Below is a small trained network, with its code and all its weights. Each question gives an input and a target symbol and asks what happens when units are switched off, that is, made to give their printed mean instead of their output.

import numpy as np


def w(rows, s, z=0):
    codes = np.array(rows[::2]) - 128.0
    scale = np.full(codes.shape[1], s)
    scale[-1] = z or s
    return codes * scale


def norm(h):
    return h / np.sqrt((h * h).mean(-1, keepdims=True) + 1e-5)


def softmax(a):
    e = np.exp(a - a.max(-1, keepdims=True))
    return e / e.sum(-1, keepdims=True)


def log_softmax(a):
    a = a - a.max(-1, keepdims=True)
    return a - np.log(np.exp(a).sum(-1, keepdims=True))


def net(x, mask):
    ids = ['ΘΞΩγδηψ'.index(c) for c in x.split()]
    T = len(ids)
    res = E[ids] + P[:T]
    u = 0
    for l in range(2):
        r = norm(res)
        for j in range(3):
            rows = slice(4 * j, 4 * j + 4)
            q, k, v = (r @ M[l][rows].T for M in (Q, K, V))
            z = softmax(np.where(np.tri(T) > 0, q @ k.T / 4**0.5, -1e9)) @ v
            o = O[l][rows]
            res = res + np.where(mask[u + j], z, o[:, -1]) @ o[:, :-1]
        u += 3
    return log_softmax(norm(res)[-1] @ U[:, :-1].T + U[:, -1])


Q, K, V, O = {}, {}, {}, {}
E = w([
[171,125,123,140,166,142,41,145],'Θ',
[228,108,23,139,145,147,87,148],'Ξ',
[165,169,112,88,83,43,96,178],'Ω',
[142,169,154,101,118,105,65,159],'γ',
[154,138,124,120,135,104,75,207],'δ',
[174,204,146,150,150,122,245,175],'η',
[88,71,41,128,132,51,168,182],'ψ',
],0.012)
P = w([
[140,69,108,141,98,197,186,37],'0',
[168,99,45,90,76,186,113,171],'1',
[172,98,158,252,61,92,95,160],'2',
[176,13,227,75,139,90,164,113],'3',
[137,106,58,84,110,169,123,185],'4',
[139,127,137,255,81,82,96,164],'5',
[140,85,231,62,175,90,158,115],'6',
[107,133,46,84,149,156,121,182],'7',
[102,169,138,244,102,75,113,164],'8',
[106,143,232,53,222,88,128,110],'9',
[80,152,43,98,194,163,124,172],'10',
[80,184,76,250,130,87,112,118],'11',
[110,123,194,93,245,155,130,94],'12',
],0.009)
Q[0] = w([
[89,171,108,164,165,70,96,163],'L0H0',
[109,95,91,254,39,145,127,133],'L0H0',
[160,187,55,105,148,228,207,212],'L0H0',
[95,167,156,207,65,89,161,150],'L0H0',
[99,149,121,164,133,168,173,40],'L0H1',
[14,137,191,106,168,104,124,144],'L0H1',
[183,151,89,91,160,162,119,166],'L0H1',
[70,119,85,132,101,87,167,133],'L0H1',
[113,108,124,93,168,197,67,155],'L0H2',
[134,88,179,89,105,98,142,16],'L0H2',
[136,104,60,148,180,62,114,95],'L0H2',
[104,205,182,155,109,37,97,121],'L0H2',
],0.0082)
K[0] = w([
[61,174,146,141,104,131,184,41],'L0H0',
[147,102,44,64,15,152,129,147],'L0H0',
[174,159,128,77,241,77,120,131],'L0H0',
[206,96,119,96,80,96,165,50],'L0H0',
[185,71,181,94,121,172,128,77],'L0H1',
[69,219,216,92,114,133,146,180],'L0H1',
[154,136,96,110,135,129,177,126],'L0H1',
[103,113,124,169,139,141,154,132],'L0H1',
[162,147,126,74,78,146,33,195],'L0H2',
[254,89,125,157,75,161,225,124],'L0H2',
[148,118,75,200,114,75,137,118],'L0H2',
[103,184,174,166,141,196,157,174],'L0H2',
],0.0084)
V[0] = w([
[118,91,179,154,189,209,121,158],'L0H0',
[91,137,83,121,127,141,125,82],'L0H0',
[212,108,94,108,126,123,118,114],'L0H0',
[120,132,140,165,157,102,143,2],'L0H0',
[116,166,122,125,166,122,137,181],'L0H1',
[118,121,161,106,147,116,76,152],'L0H1',
[93,183,155,140,168,140,100,93],'L0H1',
[92,68,145,129,172,118,110,152],'L0H1',
[73,128,141,123,94,124,104,167],'L0H2',
[98,117,182,88,186,131,162,179],'L0H2',
[127,185,158,105,148,134,93,147],'L0H2',
[111,145,119,164,147,162,158,142],'L0H2',
],0.0092)
O[0] = w([
[63,162,166,142,126,89,102,147,122],'L0H0',
[143,76,130,161,113,136,126,99,37],'L0H0',
[151,110,129,106,210,88,51,88,222],'L0H0',
[168,119,70,132,95,200,186,108,18],'L0H0',
[191,95,10,131,133,132,92,38,176],'L0H1',
[151,73,90,161,235,175,142,180,93],'L0H1',
[144,92,78,161,134,254,169,161,2],'L0H1',
[171,208,137,129,181,156,160,162,86],'L0H1',
[141,144,155,151,85,119,127,93,115],'L0H2',
[148,139,128,135,188,101,83,88,125],'L0H2',
[156,121,46,140,87,68,164,23,128],'L0H2',
[149,19,131,211,146,191,62,178,134],'L0H2',
],0.0059)
Q[1] = w([
[117,98,162,124,135,150,131,94],'L1H0',
[139,100,53,166,28,185,97,143],'L1H0',
[108,136,141,3,135,142,145,129],'L1H0',
[129,78,133,194,145,126,97,121],'L1H0',
[151,173,87,154,118,99,44,155],'L1H1',
[97,157,117,85,184,167,115,112],'L1H1',
[156,115,201,118,220,128,117,75],'L1H1',
[155,124,155,57,226,71,76,87],'L1H1',
[173,124,129,57,173,124,112,152],'L1H2',
[107,135,95,228,44,123,96,218],'L1H2',
[160,140,145,209,135,79,94,109],'L1H2',
[148,149,87,136,118,81,118,80],'L1H2',
],0.011)
K[1] = w([
[137,113,187,173,144,110,127,150],'L1H0',
[171,139,157,96,66,150,90,140],'L1H0',
[94,180,52,152,243,6,112,152],'L1H0',
[113,2,166,132,106,206,122,128],'L1H0',
[112,143,80,165,123,152,74,119],'L1H1',
[44,105,131,137,146,180,131,78],'L1H1',
[124,188,109,178,195,128,158,117],'L1H1',
[74,144,60,144,158,97,151,115],'L1H1',
[104,135,70,166,169,86,114,110],'L1H2',
[167,138,214,91,93,141,122,163],'L1H2',
[72,176,179,139,113,170,100,99],'L1H2',
[125,129,138,110,115,136,132,67],'L1H2',
],0.011)
V[1] = w([
[180,101,113,111,151,145,106,63],'L1H0',
[144,159,111,161,172,64,111,112],'L1H0',
[159,100,141,129,88,107,194,81],'L1H0',
[197,140,158,153,111,138,150,66],'L1H0',
[173,112,116,143,155,79,163,87],'L1H1',
[133,157,132,143,192,122,187,161],'L1H1',
[106,90,126,148,164,100,108,153],'L1H1',
[110,104,150,142,166,180,188,160],'L1H1',
[177,83,162,82,87,122,128,140],'L1H2',
[151,139,163,92,49,126,134,140],'L1H2',
[127,72,142,124,149,181,131,89],'L1H2',
[1,27,85,129,110,110,175,113],'L1H2',
],0.011)
O[1] = w([
[117,186,202,99,87,71,70,50,91],'L1H0',
[203,109,76,248,176,123,73,126,187],'L1H0',
[93,128,133,107,195,148,70,142,124],'L1H0',
[165,182,222,71,164,116,40,137,96],'L1H0',
[160,90,79,62,51,110,170,173,170],'L1H1',
[208,34,97,103,106,101,21,91,136],'L1H1',
[87,120,98,61,167,86,186,81,186],'L1H1',
[175,140,67,161,101,112,84,85,2],'L1H1',
[191,82,50,179,133,159,106,128,181],'L1H2',
[179,112,110,215,127,163,117,53,169],'L1H2',
[204,117,92,159,159,36,110,222,32],'L1H2',
[76,23,102,130,173,2,232,119,51],'L1H2',
],0.0067,0.0089)
U = w([
[133,151,99,255,146,60,85,176,3],'Θ',
[163,139,134,82,39,81,168,205,103],'Ξ',
[105,146,173,118,58,117,149,50,193],'Ω',
[103,103,138,124,121,249,180,187,218],'γ',
[72,131,181,106,227,147,107,204,27],'δ',
[215,55,101,98,117,153,61,150,130],'η',
[124,49,109,118,159,81,186,131,234],'ψ',
],0.0087,0.0022)

Each question gives the input, a string of symbols that net reads in full, and the target symbol t.
The units are the heads (4 rows each of Q, K, V and O). Each row of codes is followed by its name. A weight is (code - 128) times the scale printed after its matrix; where a second scale follows, it is the last column's (O and U).
mask holds one flag per head, layer by layer. A switched-off head (its flag False) gives its mean, the last column of its rows in O, instead of its output. The means were averaged over made-up inputs and are rounded, as every weight is.
A unit's drop is (log p(t) with every unit on - log p(t) with that unit switched off) / (log p(t) with every unit on - log p(t) with every unit switched off).
The circuit of an input: a set's keep is (log p(t) with only the set's units on - log p(t) with every unit switched off) / (log p(t) with every unit on - log p(t) with every unit switched off). Starting from all 6 units, units are removed one at a time, each time the one whose removal leaves the highest keep (on an exact tie, the one counted first), for as long as the keep stays at least 0.8.
circuit, biggest first: the units of the circuit, biggest drop first
most important unit: the unit with the biggest drop
heads that matter: for each layer, one digit per head in row order, 1 if its drop is at least 0.15 and else 0, layers parted by /
drop of u: that unit's drop, to one decimal
input δ ψ η Θ γ η δ δ δ γ γ, target Ω: circuit, biggest first -> [L0H2]
input δ η Ξ η η Θ η δ ψ Ω, target ψ: heads that matter -> 000 / 101
input Ξ η η ψ η, target ψ: heads that matter -> 011 / 101
input δ ψ η η δ η δ η, target Θ: heads that matter -> 101 / 100
input η ψ η Ξ η Ξ η δ ψ η, target ψ: circuit, biggest first -> [L1H2 L1H0]
input γ η Ω γ η Ω, target ψ: circuit, biggest first -> [L0H1 L1H2 L0H2 L1H0]
input δ ψ η Ω γ, target Ω: circuit, biggest first -> [L0H2 L1H1]
input δ γ ψ Ξ η η δ δ, target Θ: circuit, biggest first -> [L1H0 L0H0]
input δ ψ η Ξ η ψ γ δ η η δ, target γ: heads that matter -> 100 / 011
input Ξ δ Θ η η δ ψ ψ Θ, target Ω: circuit, biggest first -> [L1H0 L0H2]
input δ η η ψ Ξ η η ψ η η δ η γ, target η: heads that matter -> 001 / 110
input ψ Θ Ξ η ψ η Θ δ γ, target γ: heads that matter -> 111 / 100
input η η δ, target δ: circuit, biggest first -> [L1H0 L0H1 L1H1]
input γ η η η η η Ω Ξ Ω η Ξ, target γ: circuit, biggest first -> [L1H1 L0H0]
input η Ξ δ δ γ Θ ψ γ η Ω, target η: most important unit -> L1H0
input η γ η γ η η δ Ω ψ Ξ, target ψ: heads that matter -> 000 / 001
input η η Ξ η η δ Ξ ψ Θ ψ η ψ, target δ: heads that matter -> 100 / 100
input γ η η η ψ ψ, target ψ: circuit, biggest first -> [L0H1 L1H2 L1H0 L0H2]
input ψ η η Ω ψ η, target γ: heads that matter -> 111 / 100
input η η γ η η Ξ δ Θ, target δ: circuit, biggest first -> [L1H1]
input ψ ψ ψ η η η η η ψ η η δ γ, target η: heads that matter -> 011 / 010
input Ξ Ξ δ, target Ω: heads that matter -> 101 / 100
input ψ η Ξ, target γ: heads that matter -> 001 / 100
input γ η δ η δ Θ γ Θ γ, target ψ: circuit, biggest first -> [L0H1 L1H2 L0H2 L1H0]
input Θ Ξ δ η η η η ψ γ γ, target ψ: circuit, biggest first -> [L1H2 L1H0]
input η Ξ ψ, target δ: heads that matter -> 000 / 100
input ψ δ Θ Θ, target δ: heads that matter -> 111 / 010
input η η η η η η Ω η η δ, target η: most important unit -> L1H1
input Ξ Ξ η, target Ω: heads that matter -> 111 / 100
input η γ Ξ Θ δ, target Θ: drop of L0H2 -> 0.3
